(in the rows, 128 means zero)
Each row of numbers belongs to one of the elements below and depends on some of the facts about them. Some rows are named. Which element is each other row?

How the elements are related:
flobridra	φ	149; pizal	φ	505; bezaku	φ	730; klesir	φ	505; vudruk	φ	255; rokluko	φ	505
setrol	φ	255; veflar	φ	149; forur	φ	505; skibes	φ	730; leflin	φ	505; druvir	φ	437
grozur	φ	243; drodapan	φ	255; druplim	φ	730; vifu	φ	730; pigram	φ	149; vuti	φ	943
fadrirel	φ	255; gatri	φ	519; grubrar	φ	243; ramol	φ	243; tanekul	φ	437; skaskom	φ	464
muzik	φ	255; plobrubis	φ	149; satral	φ	437; meklos	φ	149; daplo	φ	207; rire	φ	255
flipla	φ	149; rira	φ	149; vefas	φ	149; pubruna	φ	969; grogrol	φ	464; bridrin	φ	730
kefisur	φ	243; gruklo	φ	243; tani	φ	730; defol	φ	437; granu	φ	149; disur	φ	505
gaten	φ	437; klorok	φ	730; lamor	φ	149; trumol	φ	437; lotrak	φ	255; pigek	φ	505
negik	φ	243; tegral	φ	505; vustiklin	φ	247; grebrosa	φ	149; diplam	φ	730; zigrul	φ	969
velos	φ	464; drilam	φ	207; vuka	φ	505; drunek	φ	247; seflom	φ	149; kosul	φ	243
fepum	φ	519; fedrom	φ	464; dragro	φ	207; skugek	φ	247; mestelak	φ	243; deko	φ	149
sulu	φ	519; zudol	φ	207; trogrukli	φ	730; zoli	φ	255; grabrom	φ	437; brudrivon	φ	247
maplem	φ	255; flirubre	φ	943; zizafus	φ	969; gista	φ	505; zoples	φ	505; gruplegum	φ	943
desas	φ	437; truril	φ	519; drivesak	φ	149; kunubal	φ	207; kozu	φ	730; nistul	φ	149
skubege	φ	207; piplen	φ	255; bregesko	φ	730; plostilar	φ	207; seda	φ	505; dutus	φ	255
gibra	φ	243; flumis	φ	149; vebabik	φ	519; kufum	φ	255; vugugun	φ	437; tridram	φ	943
flobridra	ψ	maskedel; pizal	ψ	dopir; bezaku	ψ	feklis; grina	ψ	ledar; klesir	ψ	dulen; dupi	ψ	munor
bruval	ψ	kagrak; vudruk	ψ	skozi; rokluko	ψ	todrul; setrol	ψ	refir; veflar	ψ	brilu; forur	ψ	potroplo
skibes	ψ	refir; dresti	ψ	brilu; leflin	ψ	subrabu; druvir	ψ	steflel; grozur	ψ	feklis; drodapan	ψ	vuskam
druplim	ψ	plubra; vifu	ψ	dulen; rinedo	ψ	skoder; pigram	ψ	dulen; vuti	ψ	potroplo; deni	ψ	flidra
staskiste	ψ	maskedel; fadrirel	ψ	potroplo; gatri	ψ	subrabu; grubrar	ψ	maskedel; ramol	ψ	nokla; tanekul	ψ	feklis
dizi	ψ	dulen; skaskom	ψ	steflel; muzik	ψ	plubra; plobrubis	ψ	flidra; satral	ψ	kagrak; meklos	ψ	refir
daplo	ψ	dregrir; rire	ψ	nokla; trogal	ψ	vuskam; flipla	ψ	potroplo; rira	ψ	steflel; vefas	ψ	setostu
nuskugal	ψ	steflel; pubruna	ψ	maskedel; grogrol	ψ	kagrak; breflu	ψ	dregrir; bridrin	ψ	potroplo; sanor	ψ	bruto
kefisur	ψ	steflel; gruklo	ψ	bruto; kunobru	ψ	steflel; tani	ψ	flidra; defol	ψ	nokla; granu	ψ	todrul
disur	ψ	setostu; gaten	ψ	maskedel; govik	ψ	koti; klorok	ψ	maskedel; lamor	ψ	koti; trumol	ψ	dopir
lotrak	ψ	maskedel; pigek	ψ	guda; negik	ψ	plubra; tegral	ψ	refir; vustiklin	ψ	steflel; grebrosa	ψ	dopir
diplam	ψ	subrabu; zigrul	ψ	setostu; velos	ψ	feklis; drilam	ψ	nokla; vuka	ψ	munor; drunek	ψ	brilu
saplar	ψ	subrabu; seflom	ψ	nokla; kosul	ψ	subrabu; fepum	ψ	dregrir; fedrom	ψ	nokla; dragro	ψ	plubra
skugek	ψ	munor; mestelak	ψ	koti; deko	ψ	dregrir; sulu	ψ	steflel; zudol	ψ	guda; trogrukli	ψ	plepaster
zoli	ψ	subrabu; grabrom	ψ	plepaster; brudrivon	ψ	nokla; maplem	ψ	setostu; flirubre	ψ	refir; zizafus	ψ	ledar
gista	ψ	skozi; zoples	ψ	koti; gruplegum	ψ	koti; desas	ψ	plubra; truril	ψ	potroplo; drivesak	ψ	bruto
kunubal	ψ	maskedel; kozu	ψ	todrul; luzukik	ψ	steflel; tuzil	ψ	nokla; nistul	ψ	kloris; skubege	ψ	subrabu
drupa	ψ	maskedel; giguk	ψ	dulen; piplen	ψ	koti; bregesko	ψ	fegazor; plostilar	ψ	skozi; seda	ψ	bruto
dutus	ψ	feklis; gibra	ψ	setostu; flumis	ψ	fegazor; fliplan	ψ	dulen; vebabik	ψ	maskedel; kufum	ψ	steflel
vugugun	ψ	guda; tridram	ψ	vuskam; grina	Δ	druplim; bruval	Δ	bruto; bruval	Δ	govik; bruval	Δ	kufum
bruval	Δ	kunubal; druvir	Δ	zoli; drodapan	Δ	forur; drodapan	Δ	velos; drodapan	Δ	drivesak; drodapan	Δ	setrol
drodapan	Δ	gruklo; vifu	Δ	forur; vifu	Δ	breflu; vifu	Δ	dupi; vifu	Δ	luzukik; vifu	Δ	vudruk
vifu	Δ	kozu; vifu	Δ	trogal; staskiste	Δ	lotrak; staskiste	Δ	vuti; staskiste	Δ	klesir; staskiste	Δ	trumol
staskiste	Δ	giguk; tanekul	Δ	forur; tanekul	Δ	maskedel; tanekul	Δ	dupi; tanekul	Δ	dregrir; dizi	Δ	maskedel
dizi	Δ	ledar; rira	Δ	brudrivon; rira	Δ	flipla; feklis	Δ	rire; feklis	Δ	plobrubis; feklis	Δ	kufum
feklis	Δ	daplo; feklis	Δ	trogal; bridrin	Δ	vuka; bridrin	Δ	setrol; bridrin	Δ	leflin; bridrin	Δ	subrabu
bridrin	Δ	kagrak; bridrin	Δ	vustiklin; tani	Δ	disur; tani	Δ	vudruk; defol	Δ	vebabik; defol	Δ	dulen
defol	Δ	trogal; plubra	Δ	daplo; negik	Δ	sanor; negik	Δ	tegral; zigrul	Δ	bruto; zigrul	Δ	sanor
zigrul	Δ	nokla; zigrul	Δ	pigek; refir	Δ	meklos; refir	Δ	deko; steflel	Δ	bruto; steflel	Δ	koti
steflel	Δ	skozi; steflel	Δ	deko; seflom	Δ	koti; seflom	Δ	dupi; fedrom	Δ	rire; fedrom	Δ	guda
fedrom	Δ	vustiklin; zudol	Δ	vuka; zudol	Δ	leflin; zudol	Δ	flipla; grabrom	Δ	forur; grabrom	Δ	govik
grabrom	Δ	subrabu; grabrom	Δ	nokla; grabrom	Δ	kunubal; zizafus	Δ	fliplan; zizafus	Δ	deko; zizafus	Δ	trumol
zizafus	Δ	kozu; gista	Δ	rire; gista	Δ	giguk; gista	Δ	flidra; gista	Δ	vefas; piplen	Δ	lotrak
piplen	Δ	nistul; piplen	Δ	drilam; piplen	Δ	setostu; piplen	Δ	flumis; piplen	Δ	drupa; piplen	Δ	pizal
dutus	Δ	deko; tridram	Δ	vugugun; tridram	Δ	flidra

Some rows with their names:
[113 139 113 140 121 117 121 152 125 110 141 134 133 139 135 137 124 132
 124 123 101  98 118 152 122 145 136 130 110 129 126]: nistul
[135 122 125 134 127 121 127 131 131 136 129 131 130 126 127 142 128 128
 131 122 124 116 122 145 131 122 122 120 128 127 127]: truril
[119 130 143 126 137 118 123 130 121 140 138 125 120 124 109 136 113 137
 142 132 120 124 143 113 135 133 121 110 133 131 131]: munor
[121 123 114 140 136 115 109 151 131 131 125 135 137 132 115 148 119 139
 125 115 106 109 113 154 123 130 127 120 116 141 125]: meklos
[120 139 137 126 128 111 123 131 114 138 141 125 125 124 114 135 110 138
 144 131 118 118 144 116 129 140 126 118 125 131 130]: nokla
[135 133 127 140 132 127 122 140 130 128 126 138 125 132 125 156 119 127
 132 116 128 112 121 152 131 125 122 115 130 134 122]: grogrol
[129 144 169 166 106 122 147 172 108 136 132  83  75  81 138 114 134 198
  64 162  80 252 119 137 115 113 127  75 158 140  48]: grina
[140 118 126 130 133 124 126 132 125 132 130 124 131 123 128 140 121 128
 131 123 117 123 129 143 129 119 122 117 122 123 137]: gibra
[139 120 126 130 133 123 125 130 126 133 130 125 128 124 128 141 122 128
 130 124 118 122 128 146 130 117 121 118 125 124 136]: trogrukli
[137 119 130 135 126 123 125 132 132 133 126 130 132 128 133 141 122 129
 129 125 126 119 125 141 130 125 121 114 129 127 131]: rokluko
[135 106 129 124 136 133 125 135 136 127 124 128 120 137 127 135 119 122
 124 125 113 135 132 147 134 118 122 126 129 124 135]: kefisur
[130 149 141 137 134 131 145 131 121 135 128 124 119 132 105 141 113 136
 154 121 114 122 136 105 126 149 115 114 127 124 138]: potroplo
[127 119 124 134 124 117 116 139 130 128 128 132 133 129 134 139 119 132
 124 129 118 113 123 147 126 128 126 116 121 131 131]: pigek
[130 120 122 134 123 121 123 138 128 126 134 124 135 127 130 135 125 128
 128 119 115 115 132 138 128 130 130 121 120 127 132]: daplo
[139 120 126 130 132 123 125 131 126 133 129 126 129 124 128 141 122 129
 131 124 118 122 127 146 129 118 121 118 124 124 135]: skibes
[131 101 132 129 131 133 127 141 140 129 119 128 125 138 127 131 119 122
 125 124 113 136 128 135 129 129 123 122 126 127 133]: kunobru
[123 124 121 134 115 115 122 145 122 119 138 125 136 128 134 130 126 122
 130 120 109 114 134 134 122 137 136 123 112 129 129]: vuti
[139 120 126 130 132 123 126 130 126 133 129 126 129 125 128 141 122 128
 131 123 118 122 127 146 129 117 122 119 125 124 136]: bezaku
[129 124 123 133 103 113 134 121 141 136 117 129 138 131 142 127 135 136
 125 140 116 109 112 138 125 134 114 121 129 116 142]: velos
[146 105 135 135 140 131 131 130 136 147 128 122 132 121 120 143 124 129
 133 114 130 128 126 134 133 117 119 112 131 127 127]: zudol
[122 120 126 142 132 123 123 133 140 123 131 128 130 123 126 140 140 131
 125 122 119 102 124 140 139 119 121  97 137 128 137]: flobridra

Name these rows:
No name comes twice in this set of rows, the named rows included.
[122 173 154 160  87 114 145 168  97 112 137  83  75  87 149 112 138 196
  63 165  65 236 127 150 116 118 131  90 154 132  58] => druplim
[ 97 135 139 135 139 117 115 133 125 114 140 125 118 119 114 128 129 139
 133 139 106 101 148 108 143 131 121  77 138 132 152] => maskedel
[122 105 155 118 154 138 129 131 141 144 124 130 104 140 102 133 108 128
 135 134 122 150 143 117 147 125 114 118 149 131 126] => steflel

Now the same elements, written a new way:
Some elements and their rows:
[116 110 128 120 133 132 135 127 130 118 147 149 134 128 129 127 108 114
 129 121 143 145 142 136 143 134 133 126 129 140]: granu
[111 132 133 151 107 106 122 139 139 108 156 180 117 113 114 127 118 123
 100 120 148 142 162 137 146 156 127 139 140  86]: flipla
[118 106 128 115 131 128 134 130 136 121 144 152 135 128 129 128 108 110
 126 123 137 146 145 141 141 128 132 121 130 135]: lamor
[139 100 118 122 122 132 140 138 126 126 135 163 134 120 115 131 122 138
 136 122 115 132  99 111 154 153 144 137 140 149]: pubruna
[110 117 117 144 133 164  88 143 107 136 140 108 140 134 124 128 124 140
 141  93 145 128 153 148 142 147 127 138 136 139]: skubege
[119 110 129 119 133 132 136 128 131 123 147 147 133 129 129 127 109 115
 129 122 141 148 143 134 142 134 135 125 129 139]: flumis
[125 129 118 125 119 133 127 139 133 123 146 122 148 129 118 148 122 130
 121 125 126 129 133 145 145 132 136 119 131 136]: grogrol
[122 130 130 134 106 133 119 113 138 120 130 155 134 130 121 127 130 119
 125 100 130 120 136 139 119 139 123 128 128 110]: setrol
[117 125 114 114 123 133 102 138 120 151 134 128 144 134 118 140 113 134
 128  96 137 133 144 149 134 126 131 127 133 125]: plostilar
[165 128 124 103 137  93  87 125 119 115 124 112 103 141 165 111 118 153
 146 236  88 169 133 117 115 128 113 139 168 157]: zizafus
[117 103 131 125 132 121 132 131 130 123 142 151 133 130 131 128 109 115
 130 121 140 134 143 131 129 135 136 125 121 142]: bezaku
[120 182 133 155 150 101 103  93  97 100 145 169 100 103 112 113 121 154
 125 194 147 162 141 136 125 146 130 149 119  65]: rira
[128 121 128 119 116 142 124 117 143 129 132 141 137 133 131 124 122 119
 137 103 126 122 135 136 115 134 129 120 129 127]: maplem
[114 111 125 157 131 153 106 146 119 115 139 109 139 134 129 130 136 137
 143 108 141 110 141 129 132 156 132 131 132 146]: kosul
[132 135 135 129 108 115 159 177 144 152 108  99 114 113 131 140 139 103
 101 114 138  97 129 124 126  99 113 121 105 127]: potroplo
[128 122 127 133 117 126 126 139 139 124 133 125 143 134 126 140 132 130
 130 114 122 102 126 127 112 136 137 116 125 133]: rinedo
[139 120 114 118 117 149 127 113 140 152 127 153 126 116 115 120 124 137
 144 106 102 122 116 117 129 155 150 136 125 145]: lotrak
[124 117 125 124 122 124 119 143 131 130 134 129 144 134 125 141 123 132
 126 112 131 116 132 137 124 134 136 118 129 131]: gibra
[132  92 131 117 161 115 145 180  85 101 151 162 139 133 132 137 111 141
 157 149 184 144  82 104 129 123 139 124 148 116]: sulu
[125 107 115 118 127 135 136 122 128 136 139 169 127 113 113 125 107 126
 133 120 120 140 124 122 161 150 147 142 124 163]: flobridra
[123 128 129 143 107 110 117 129 134 109 124 142 145 134 123 146 134 123
 118 115 121 100 124 139 116 134 126 116 121 123]: govik

Rows to name:
No name comes twice in this set of rows, the named rows included.
[130 128 133 125 121 122 164 172 143 157 106  91 114 117 133 140 141 106
 105 116 138 101 126 125 125  94 119 115 102 129] => dulen
[108  95 135 156 145 152 120 138 119 107 147 129 128 129 134 115 123 118
 145 112 150 129 152 128 138 155 131 136 126 156] => diplam
[127 158 131 163 141  85  89  84 110  99 104 126 118 130 124 129 150 160
 114 179  84 124 131 135 112 137 117 133 116 105] => bruval
[121 140 133 168  95 172 110 129 137  90 148 147 116 118 122 109 146 131
 131  99 142 131 143 136 148 176 112 148 163  90] => leflin
[129 151 135 145 178 113 155 123 131 166  91  56  85 114 131 116 158 158
 105 184 100 135 138 112 116 102 129 118  90 103] => plubra
[134 110 126 104 117 124 118 145 138 125 150 145 128 132 143 123 100 109
 134 139 137 148 151 137 134 132 130 130 144 157] => meklos
[123  99 131 113 135 123 128 125 127 122 137 140 136 138 141 124 106 109
 139 131 136 135 138 132 128 125 132 124 124 163] => kozu
[128 148 129 151 152  98 103  91 123 119 112 111 117 130 127 125 148 166
 121 179  88 129 134 127 104 138 131 123 116 105] => grina
[129 141 128 133 151 115 105  80 132 129 110 128 109 132 133 110 136 152
 127 168  89 152 146 136 106 133 129 123 121  97] => piplen
[138 119 126 115 108 120 118 146 148 130 133 123 142 138 136 139 125 126
 132 125 117 104 131 131 104 135 135 112 130 142] => fliplan
[122 117 130 133 167 119 109  43  74  83  66 133 141 153 138 125 154 140
 141 163  76 160  84 148 138  91  93 125 126 122] => tanekul
[124 144 134 160 139 102  98  66  86  78  87 159 122 138 125 121 157 150
 119 159  93 155 100 137 137 124  91 144 146  79] => grabrom
[120 146 139 125 121 124 128  94 132 133 153 155 132 144 127 112 120 123
 117  88 154 143 138 106 135 137 128 155 164 115] => brudrivon
[126 144 127 117 139 154 131 123 117 131 151 164 124 115 117 114 108 129
 156 119 174 144 124 132 111 134 142 131 129  86] => vustiklin
[138 105 126 114 130 154 138 140 138 130 130 135 134 140 134 121 134 142
 143 111 131 145 110 118 126 135 131 119 162 101] => vugugun

The same elements again, as new rows of numbers:
Some elements and their rows:
[113 142  94 109 159 158  96 128 111 110 115 171  93 160 109 190 124 116
 105  85  88 157 134 141 122 108  83 133 142 151  83  93  96 130 126]: tani
[140 120  96  92 122 113 134  73 134 104 123 147 109 166 123 154  89 104
 124 108 103 176 134 138 145 133  70 150 169 129 120 107  66 133 132]: diplam
[150 148  52  71 117 109 137  75 137 112 125 117 116 187 146 142 102 128
 124 108 105 188 114 137 131 140  80 149 156 102 139  80  64 119 115]: subrabu
[119  87  78  65 122  98 144  87 126 114 113 163 133 178 140 143 106  99
 122  99 102 203 112 138 143 128  97 167 160 150 135 112  83 120 140]: skubege
[121  95  73  94 120 129 133 124 104 148  71 146 117 174 121 145  98 103
 123  61 113 161 127 150 160 125  74 148 166 135 102 117  89 144 138]: rokluko
[137 110  77  77 137 142 145 124 110 126  75 109  90 184 138 140 110 129
 111  80 115 171 106 150 151 112  82 142 146 122  96  98  73 130 121]: munor
[137  98  70  95 131 113 109 110 104 119  97 149  81 152 113 143  86 110
 144  46  91 181 128 128 166 104  60 129 170 132  60 129  75 164 126]: vustiklin
[122  97  81  94 122 135 129 131 100 147  66 147 116 176 116 145  98  97
 116  58 116 161 127 153 164 122  70 153 166 141 100 118  93 143 138]: klesir
[138 125  70  77 137 149 144 132 105 117  67 118  94 185 144 142 110 133
 122  96 107 166 111 148 155 122  95 142 147 115  95  91  78 131 115]: bruto
[127 110 102  82 103 131 127 120 102 116  63 146 113 159 132 154 109 102
 123  75 107 170 127 140 162 112  80 143 149 138  89 125  66 135 143]: fepum
[132  79  73  87 134 119 142 124 107 108  95 152 101 168 129 144  87 117
 140  54  92 185 116 127 149  97  75 137 165 141  61 133  80 166 139]: kunobru
[135 108  76  98 129 134 134 113 113 143  87 134 103 179 111 149  90 105
 120  61 113 150 137 149 163 121  67 141 169 126  94 115  94 147 137]: nistul
[111 114  85 112 162 164  89 147 111 121 113 173 102 159  93 172 123 110
 104  73  85 155 133 155 133 118  77 149 163 161  91  91 102 130 104]: piplen
[134 127  89  85 144 155 152 140  97 124  57 121  89 190 142 146 105 128
 114  93 115 169 109 156 148 118  91 144 141 125  95  93  81 134 130]: koti
[137 111  80  77 138 145 142 125 109 123  74 110  92 185 136 140 110 126
 110  80 112 171 107 153 153 113  82 146 147 127  94  97  75 129 121]: setostu
[121  97 104  92 134 132 140 110 114 129  91 138 101 173 121 158 105 101
 103  65 118 170 124 147 144 104  71 146 156 151  88 121  84 138 152]: trogal
[140 112  70  72 134 143 139 123 112 122  79 107  94 183 137 137 115 129
 113  81 109 171 108 150 157 115  86 146 148 118  91  97  73 129 114]: kagrak
[134  89 101  84 127 139 133 122 114 123  83 141 106 172 113 150 103 100
 105  58 111 167 125 150 162 104  69 154 161 148  87 122  86 133 135]: giguk
[113  72  92  64 135 120 145 123 106 122  84 157 121 176 135 141 119 102
 117  84 106 191 113 147 159 115 106 163 156 157  97 123  92 130 139]: plostilar
[114  88  81 131 178 189 112 180 122  88  62 205  95 171 105 199  78 119
 130 109  62 139 116 142 160 117 100 147 169 165 144  59 107 118  98]: dutus
[137 105  75  75 136 141 138 120 117 126  78 104  88 183 132 139 111 126
 107  69 114 172 102 151 153 105  77 144 147 127  97  97  72 126 119]: guda

Name these rows:
No name comes twice in this set of rows, the named rows included.
[132 120  62 104 169 191 115 185 122  88  43 169  83 193 131 197  91 138
 119  96  70 149  94 139 156 103 108 137 137 145 145  44  97 102  98] => refir
[142  80  78 117 145 164 153 152 119 110  33 170  97 189 118 174  50 110
 141  90  93 133 122 142 190 120  84 143 173 134 140  87  99 135 131] => deko
[142 113 101  65 106 109 145  78 135  86 114 154 125 172 145 159 102 101
 118 104  98 191 123 128 147 117  90 153 151 138 113 113  65 121 147] => kosul
[133 115  78  79 139 141 145 119 109 128  77 109  89 184 141 141 113 130
 112  82 116 172 107 151 145 114  84 140 144 122  94  97  74 132 125] => ledar
[139 129  62  82 162 142 100 133 116  85 131 183  85 172 118 188 108 123
 121  48  67 179 126 116 135  75  90 122 140 152  49 108 109 145 130] => druvir
[136 115  96  82 125 142 139 126 100 122  86 147 117 174 125 144 110 107
 118  85 111 161 137 150 157 125  88 149 159 134  73 121  91 146 137] => govik
[130 112 110  83 102 136 126 126  98 117  57 147 114 162 130 152 108  99
 119  74 108 170 128 143 164 112  80 146 147 142  84 124  69 134 142] => truril
[121 126  73  96 147 157  93 141 118 114 111 172 110 167 113 184 126 116
 104  66  84 155 129 140 135 105  87 139 146 153  87  93 103 124 121] => grina
[134  65  76 101 139 106 125 126 145 141  77 142 103 166 131 151 110 115
 132  73 133 133 152 155 164 114  73 123 172 118 103 118  97 151 152] => flobridra
[ 97  73  97  64 124 147 159  80 113 115  93 135 109 159 127 167 118 105
 113  89  87 158 120 117 173 102 115 144 145 136  65 136  65 117 149] => ramol
[131 125  82  81 139 141 149 122 102 130  75 110  90 186 143 143 112 130
 113  86 118 174 109 153 141 117  87 141 140 120  93  97  75 135 131] => dregrir
[133 107 112  64 119 135 146 113 112  98  88 148 114 168 141 154 118 107
 114  91 105 177 126 138 158 106 100 150 143 142  70 125  76 132 147] => gruklo
[122 107  40  50 139 146  71 152 114 103 125 187 141 159 118 155 160 114
 114  71  63 173 127 139 156 120 123 161 154 144  75  95 112 112  82] => zudol

